Below is a small trained network, with its code and all its weights. Each question gives an input and a class and asks what happens when units are switched off, that is, made to give their printed mean instead of their output.

import numpy as np


def w(rows, s, z=0):
    codes = np.array(rows[::2]) - 128.0
    scale = np.full(codes.shape[1], s)
    scale[-1] = z or s
    return codes * scale


def f(y):
    return y / 2 * (1 + np.tanh(0.7978845608 * (y + 0.044715 * y**3)))


def log_softmax(a):
    a = a - a.max(-1, keepdims=True)
    return a - np.log(np.exp(a).sum(-1, keepdims=True))


def net(x, mask):
    res = np.array(x, float).reshape(1, 4) / 4 @ E
    y = f(res @ A[0][:, :-1].T + A[0][:, -1])
    res = res + np.where(mask, y, B[0][:, -1]) @ B[0][:, :-1]
    return log_softmax(res[-1] @ U[:, :-1].T + U[:, -1])


A, B = {}, {}
E = w([
[123,211,146,139,34,180,99,109],'x0',
[128,189,180,1,75,55,142,157],'x1',
[175,149,79,107,139,79,117,191],'x2',
[42,56,160,141,126,120,41,142],'x3',
],0.0097)
A[0] = w([
[184,205,108,65,116,75,156,204,232],'neuron 0',
[110,118,158,161,146,247,108,56,117],'neuron 1',
[161,112,23,172,171,153,147,138,100],'neuron 2',
[82,11,114,85,219,63,70,186,254],'neuron 3',
[48,49,170,165,136,215,104,112,45],'neuron 4',
[31,100,155,176,153,26,104,128,180],'neuron 5',
[168,223,76,194,116,141,118,197,145],'neuron 6',
[116,127,182,112,145,171,210,59,216],'neuron 7',
[72,214,190,50,2,105,23,139,240],'neuron 8',
],0.008,0.0052)
B[0] = w([
[226,193,156,86,73,9,224,196,229],'neuron 0',
[183,216,107,223,81,212,139,103,184],'neuron 1',
[80,85,156,132,155,99,40,123,172],'neuron 2',
[201,139,157,163,187,75,21,195,243],'neuron 3',
[241,176,26,238,65,140,156,102,187],'neuron 4',
[222,105,139,147,188,78,76,183,186],'neuron 5',
[160,96,88,98,84,43,31,197,167],'neuron 6',
[88,136,240,218,136,176,53,26,178],'neuron 7',
[134,234,253,81,225,20,106,61,251],'neuron 8',
],0.0062,0.013)
U = w([
[104,88,112,195,80,239,169,41,181],'0',
[216,132,46,154,110,98,119,195,167],'1',
[2,77,75,32,53,176,217,207,3],'2',
[94,82,184,113,224,104,58,125,196],'3',
[195,245,197,50,78,72,197,69,216],'4',
[104,59,28,123,72,130,82,175,25],'5',
],0.0074,0.0053)

Each question gives the input, the list of numbers given to net, and the class t.
The units are the neurons (one row each of A and B). Each row of codes is followed by its name. A weight is (code - 128) times the scale printed after its matrix; where a second scale follows, it is the last column's (A, B and U).
mask holds one flag per neuron, in row order. A switched-off neuron (its flag False) gives its mean, the last column of its row in B, instead of its output. The means were averaged over made-up inputs and are rounded, as every weight is.
A unit's drop is (log p(t) with every unit on - log p(t) with that unit switched off) / (log p(t) with every unit on - log p(t) with every unit switched off).
The circuit of an input: a set's keep is (log p(t) with only the set's units on - log p(t) with every unit switched off) / (log p(t) with every unit on - log p(t) with every unit switched off). Starting from all 9 units, units are removed one at a time, each time the one whose removal leaves the highest keep (on an exact tie, the one counted first), for as long as the keep stays at least 0.8.
circuit, biggest first: the units of the circuit, biggest drop first
unit that matters most: the unit with the biggest drop
top k neurons: the k neurons with the biggest drops, biggest first
drop when u is switched off: that unit's drop, to one decimal
input [7,-4,0,-2], class 0: circuit, biggest first => [neuron 0; neuron 3]
input [-1,-3,0,-3], class 0: top 4 neurons => [neuron 8; neuron 3; neuron 0; neuron 5]
input [-2,0,0,0], class 3: top 3 neurons => [neuron 4; neuron 0; neuron 1]
input [-5,-5,2,-6], class 3: top 2 neurons => [neuron 2; neuron 4]
input [-8,-6,7,-2], class 3: unit that matters most => neuron 2
input [-6,3,7,-2], class 1: top 2 neurons => [neuron 8; neuron 3]
input [-5,-7,2,7], class 1: top 2 neurons => [neuron 4; neuron 8]
input [-6,-8,7,-5], class 3: top 4 neurons => [neuron 2; neuron 4; neuron 0; neuron 1]
input [-5,-8,-7,7], class 1: top 3 neurons => [neuron 4; neuron 3; neuron 5]
input [3,-1,-6,-4], class 0: top 2 neurons => [neuron 0; neuron 8]
input [-7,-5,-3,5], class 1: top 2 neurons => [neuron 4; neuron 8]
input [2,-6,5,1], class 5: top 2 neurons => [neuron 8; neuron 0]
input [3,-3,1,6], class 1: top 2 neurons => [neuron 4; neuron 7]
input [3,-4,2,7], class 1: unit that matters most => neuron 4
input [-6,-4,-1,-3], class 3: drop when neuron 3 is switched off => 0.0
input [-6,-7,-3,8], class 1: drop when neuron 4 is switched off => 0.5
input [7,-6,1,5], class 0: drop when neuron 3 is switched off => 0.3
